[[ 23 -23  49  34   9  -1   9  10 -89  45  41 -45   8  49 -29   2]
 [-15  11   4 -14   9   6   7 -39 -41 -11 -13  28   2  12 -15  -6]]
->
[[-23  49  34   9  -1   9  10 -89  45  41 -45   8  49 -29   2  23]
 [ 11   4 -14   9   6   7 -39 -41 -11 -13  28   2  12 -15  -6 -15]]

[[ 14   0  24 -53   1  -5  -3   0   5 -31 -23  15   0   4 -19 -95]
 [  3  43   8 -53 -40  14  -3   0 -42 -15  -1 -24   0  55  -6 -58]
 [-39  86  24  -3 -30 -34  29   0  -4   1  27   2   0  67  -6   3]
 [  3  29  24  -3 -30  -5  29   0  -4 -23  13 -24 -37  67  58 -34]]
->
[[  0  24 -53   1  -5  -3   0   5 -31 -23  15   0   4 -19 -95  14]
 [ 43   8 -53 -40  14  -3   0 -42 -15  -1 -24   0  55  -6 -58   3]
 [ 86  24  -3 -30 -34  29   0  -4   1  27   2   0  67  -6   3 -39]
 [ 29  24  -3 -30  -5  29   0  -4 -23  13 -24 -37  67  58 -34   3]]

[[-27 -28  -5  52  73  22 -42  45  -1 -41 -51 -41]
 [ 46  36 -11 -33 -69 -32  67 -48   2  66  79  73]
 [ 44  35 -10 -38 -66 -36  71 -48  -8  64  83  70]
 [ 44  34  -9 -40 -66 -38  72 -48 -12  64  84  67]
 [-32 -30  -6  49  74  24 -46  48  -1 -45 -55 -45]
 [ 47  36 -10 -32 -71 -32  66 -48   5  66  77  73]
 [-29 -28  -5  50  73  21 -41  45  -4 -42 -50 -43]
 [-31 -31  -6  48  73  22 -46  48  -1 -46 -57 -47]]
->
[[-28  -5  52  73  22 -42  45  -1 -41 -51 -41 -27]
 [ 36 -11 -33 -69 -32  67 -48   2  66  79  73  46]
 [ 35 -10 -38 -66 -36  71 -48  -8  64  83  70  44]
 [ 34  -9 -40 -66 -38  72 -48 -12  64  84  67  44]
 [-30  -6  49  74  24 -46  48  -1 -45 -55 -45 -32]
 [ 36 -10 -32 -71 -32  66 -48   5  66  77  73  47]
 [-28  -5  50  73  21 -41  45  -4 -42 -50 -43 -29]
 [-31  -6  48  73  22 -46  48  -1 -46 -57 -47 -31]]

[[ 57   3  42  24  -7 -38  -9 -10  94 -30  15  16 -15 -71 -43 -54]
 [ -3  -7   9  35 -21  -4 -18 -23  17  -8 -71  32 -76 -42 -46 -49]
 [ 59 -20  66  37 -24 -34 -14  72  13  -5  10   2  32 -63   3 -47]
 [ 85 -56 -11  94  10   1 -24  64  25   1 -28  37   2 -16 -43 -37]
 [ 33 -61  56  20  -5 -33  -1 -53  24  14 -62  30 -11 -72 -78 -91]
 [  5  15 -67  17  43  25  43  84 -43   1  27 -28  37  70   8  48]]
->
[[  3  42  24  -7 -38  -9 -10  94 -30  15  16 -15 -71 -43 -54  57]
 [ -7   9  35 -21  -4 -18 -23  17  -8 -71  32 -76 -42 -46 -49  -3]
 [-20  66  37 -24 -34 -14  72  13  -5  10   2  32 -63   3 -47  59]
 [-56 -11  94  10   1 -24  64  25   1 -28  37   2 -16 -43 -37  85]
 [-61  56  20  -5 -33  -1 -53  24  14 -62  30 -11 -72 -78 -91  33]
 [ 15 -67  17  43  25  43  84 -43   1  27 -28  37  70   8  48   5]]

[[-11 -70 -34]
 [ 25 -66 -24]
 [ 27  67 -63]]
->
[[-70 -34 -11]
 [-66 -24  25]
 [ 67 -63  27]]

[[-69  62  85 -27 -29  44]
 [  0  42 -18 -52 -35 -44]
 [ 29  75 -28  41 -50 -29]
 [ -4 -23  -4 -62  21  29]
 [ 26  -8  46 -60 -40  28]
 [ 27 -79 -28 -56  -7 -21]
 [  3  60 -63 -38  90 -59]
 [ 24 -85  25 -14  38 -16]
 [-23  31  18  45  13 -91]
 [ 47 -94 -19 -52  77  50]]
->
[[ 62  85 -27 -29  44 -69]
 [ 42 -18 -52 -35 -44   0]
 [ 75 -28  41 -50 -29  29]
 [-23  -4 -62  21  29  -4]
 [ -8  46 -60 -40  28  26]
 [-79 -28 -56  -7 -21  27]
 [ 60 -63 -38  90 -59   3]
 [-85  25 -14  38 -16  24]
 [ 31  18  45  13 -91 -23]
 [-94 -19 -52  77  50  47]]
---
[[28 89 -8]
 [29 89 -8]
 [25 86 -7]
 [26 87 -7]
 [25 85 -6]]
->
[[29 89 -8]
 [25 86 -7]]

[[  5  96 -28]
 [ -9 -79  61]
 [ 10  72 -44]
 [-17 -68  61]
 [ -4 -60  43]]
->
[[ -9 -79  61]
 [ 10  72 -44]]

[[-21 -22  15 -17  17]
 [  3   5  -2   7   0]
 [-12 -13  23  -8  26]
 [-52 -51  93 -50  94]]
->
[[  3   5  -2]
 [-12 -13  23]]

[[ 72  10 -42]
 [ 69  14 -24]
 [ 74  10 -34]
 [ 84  -2 -24]]
->
[[ 69  14 -24]
 [ 74  10 -34]]

[[-53  39 -56 -89 -51]
 [ 10  -7   8  16  18]
 [  3  -1   2   5  11]
 [ 25 -17  17  30  15]
 [  5  -3   5   4   8]]
->
[[10 -7  8]
 [ 3 -1  2]]

[[-26 -14 -49   2]
 [ 87  29   4  -2]
 [-29 -76 -76 -47]
 [ -3  32  27  10]]
->
[[ 87  29   4]
 [-29 -76 -76]]

[[-66  35 -37]
 [ 20  75  32]
 [-92 -75 -83]
 [-10 -93 -11]]
->
[[ 20  75  32]
 [-92 -75 -83]]

[[-46  66  85]
 [ 60 -55 -77]
 [-56  73  89]]
->
[[ 60 -55 -77]
 [-56  73  89]]
